Below are the code and all the weights of a small trained network. Each question names an input and a class and asks about switching units off, where a switched-off unit gives its printed mean instead of its output.

import numpy as np


def w(rows, s, z=0):
    codes = np.array(rows[::2]) - 128.0
    scale = np.full(codes.shape[1], s)
    scale[-1] = z or s
    return codes * scale


def norm(h):
    return h / np.sqrt((h * h).mean(-1, keepdims=True) + 1e-5)


def f(y):
    return y / 2 * (1 + np.tanh(0.7978845608 * (y + 0.044715 * y**3)))


def log_softmax(a):
    a = a - a.max(-1, keepdims=True)
    return a - np.log(np.exp(a).sum(-1, keepdims=True))


def net(x, mask):
    res = np.array(x, float).reshape(1, 2) / 4 @ E
    u = 0
    for l in range(2):
        y = f(norm(res) @ A[l][:, :-1].T + A[l][:, -1])
        res = res + np.where(mask[u : u + 7], y, B[l][:, -1]) @ B[l][:, :-1]
        u += 7
    return log_softmax(norm(res)[-1] @ U[:, :-1].T + U[:, -1])


A, B = {}, {}
E = w([
[137,77,112,184,157,189,27,108,116,109],'x0',
[2,92,178,219,200,2,115,62,75,51],'x1',
],0.0068)
A[0] = w([
[196,149,97,23,2,180,152,180,177,150,2],'L0N1',
[187,126,161,31,127,164,122,202,153,160,86],'L0N2',
[194,122,120,100,67,218,173,135,122,118,127],'L0N3',
[144,170,100,144,72,170,29,165,169,147,108],'L0N4',
[35,178,192,166,131,45,136,93,130,156,47],'L0N5',
[85,94,100,130,175,157,219,194,138,123,132],'L0N6',
[163,203,156,85,35,110,230,132,149,223,56],'L0N7',
],0.0068,0.0035)
B[0] = w([
[106,33,105,68,131,159,225,181,46,179,255],'L0N1',
[61,136,134,124,88,120,181,156,107,254,208],'L0N2',
[80,146,81,215,131,22,72,191,79,180,210],'L0N3',
[80,236,63,123,203,123,83,110,142,56,182],'L0N4',
[94,183,143,180,103,57,125,91,20,124,207],'L0N5',
[150,177,133,111,73,11,140,154,184,137,137],'L0N6',
[185,175,214,16,139,144,20,122,80,166,224],'L0N7',
],0.0083,0.0094)
A[1] = w([
[139,195,99,100,143,130,105,202,126,185,153],'L1N1',
[126,106,192,99,132,191,84,85,127,117,117],'L1N2',
[164,8,128,100,100,172,187,227,114,172,253],'L1N3',
[87,135,111,128,198,148,84,120,118,141,129],'L1N4',
[153,156,140,191,164,47,108,82,119,66,126],'L1N5',
[104,68,218,153,163,118,148,120,115,118,85],'L1N6',
[68,168,179,171,79,70,151,118,63,164,69],'L1N7',
],0.011,0.0019)
B[1] = w([
[127,163,199,213,43,136,67,69,133,78,214],'L1N1',
[160,140,80,82,131,139,118,95,230,127,137],'L1N2',
[77,39,111,222,244,77,236,189,106,143,210],'L1N3',
[169,117,152,44,119,158,167,95,131,70,176],'L1N4',
[113,82,110,160,155,91,222,199,119,254,229],'L1N5',
[153,183,147,187,58,84,48,93,77,120,165],'L1N6',
[76,109,76,104,164,184,117,204,178,97,254],'L1N7',
],0.0088,0.014)
U = w([
[36,126,131,162,180,83,192,198,59,189,185],'0',
[224,83,110,145,141,93,144,14,163,188,81],'1',
[189,158,186,101,80,153,177,99,158,97,25],'2',
[145,247,213,33,73,79,50,141,131,148,89],'3',
[150,195,166,140,74,141,180,114,219,99,2],'4',
[200,127,75,56,210,226,164,79,249,71,128],'5',
[131,241,132,154,90,219,58,50,112,32,143],'6',
],0.012,0.0056)

Each question gives the input, the list of numbers given to net, and the class t.
The units are the neurons (one row each of A and B). Each row of codes is followed by its name. A weight is (code - 128) times the scale printed after its matrix; where a second scale follows, it is the last column's (A, B and U).
mask holds one flag per neuron, layer by layer. A switched-off neuron (its flag False) gives its mean, the last column of its row in B, instead of its output. The means were averaged over made-up inputs and are rounded, as every weight is.
A unit's drop is (log p(t) with every unit on - log p(t) with that unit switched off) / (log p(t) with every unit on - log p(t) with every unit switched off).
most important unit: the unit with the biggest drop
top k neurons: the k neurons with the biggest drops, biggest first
top k neurons in layer l: the k neurons of layer l with the biggest drops, biggest first
drop of u: that unit's drop, to one decimal
input [3,1], class 5: top 3 neurons in layer 0 => [L0N3 L0N1 L0N5]
input [6,-4], class 6: most important unit => L0N4
input [6,1], class 5: top 2 neurons in layer 0 => [L0N3 L0N5]
input [7,-1], class 5: top 2 neurons => [L0N2 L0N5]
input [-8,-1], class 3: top 2 neurons => [L0N7 L1N5]
input [3,0], class 5: top 3 neurons in layer 0 => [L0N3 L0N5 L0N2]
input [7,3], class 1: top 4 neurons in layer 0 => [L0N3 L0N5 L0N2 L0N1]
input [5,1], class 5: top 2 neurons => [L0N3 L0N5]
input [7,-2], class 6: top 2 neurons => [L1N3 L1N7]
input [3,-1], class 6: top 2 neurons => [L1N3 L0N5]
input [-6,1], class 3: drop of L0N7 => 0.5
input [4,-2], class 6: drop of L0N4 => 0.6
input [2,1], class 1: drop of L0N5 => 0.8
input [8,-4], class 6: top neuron => [L0N4]
input [-8,1], class 3: drop of L0N7 => 0.2
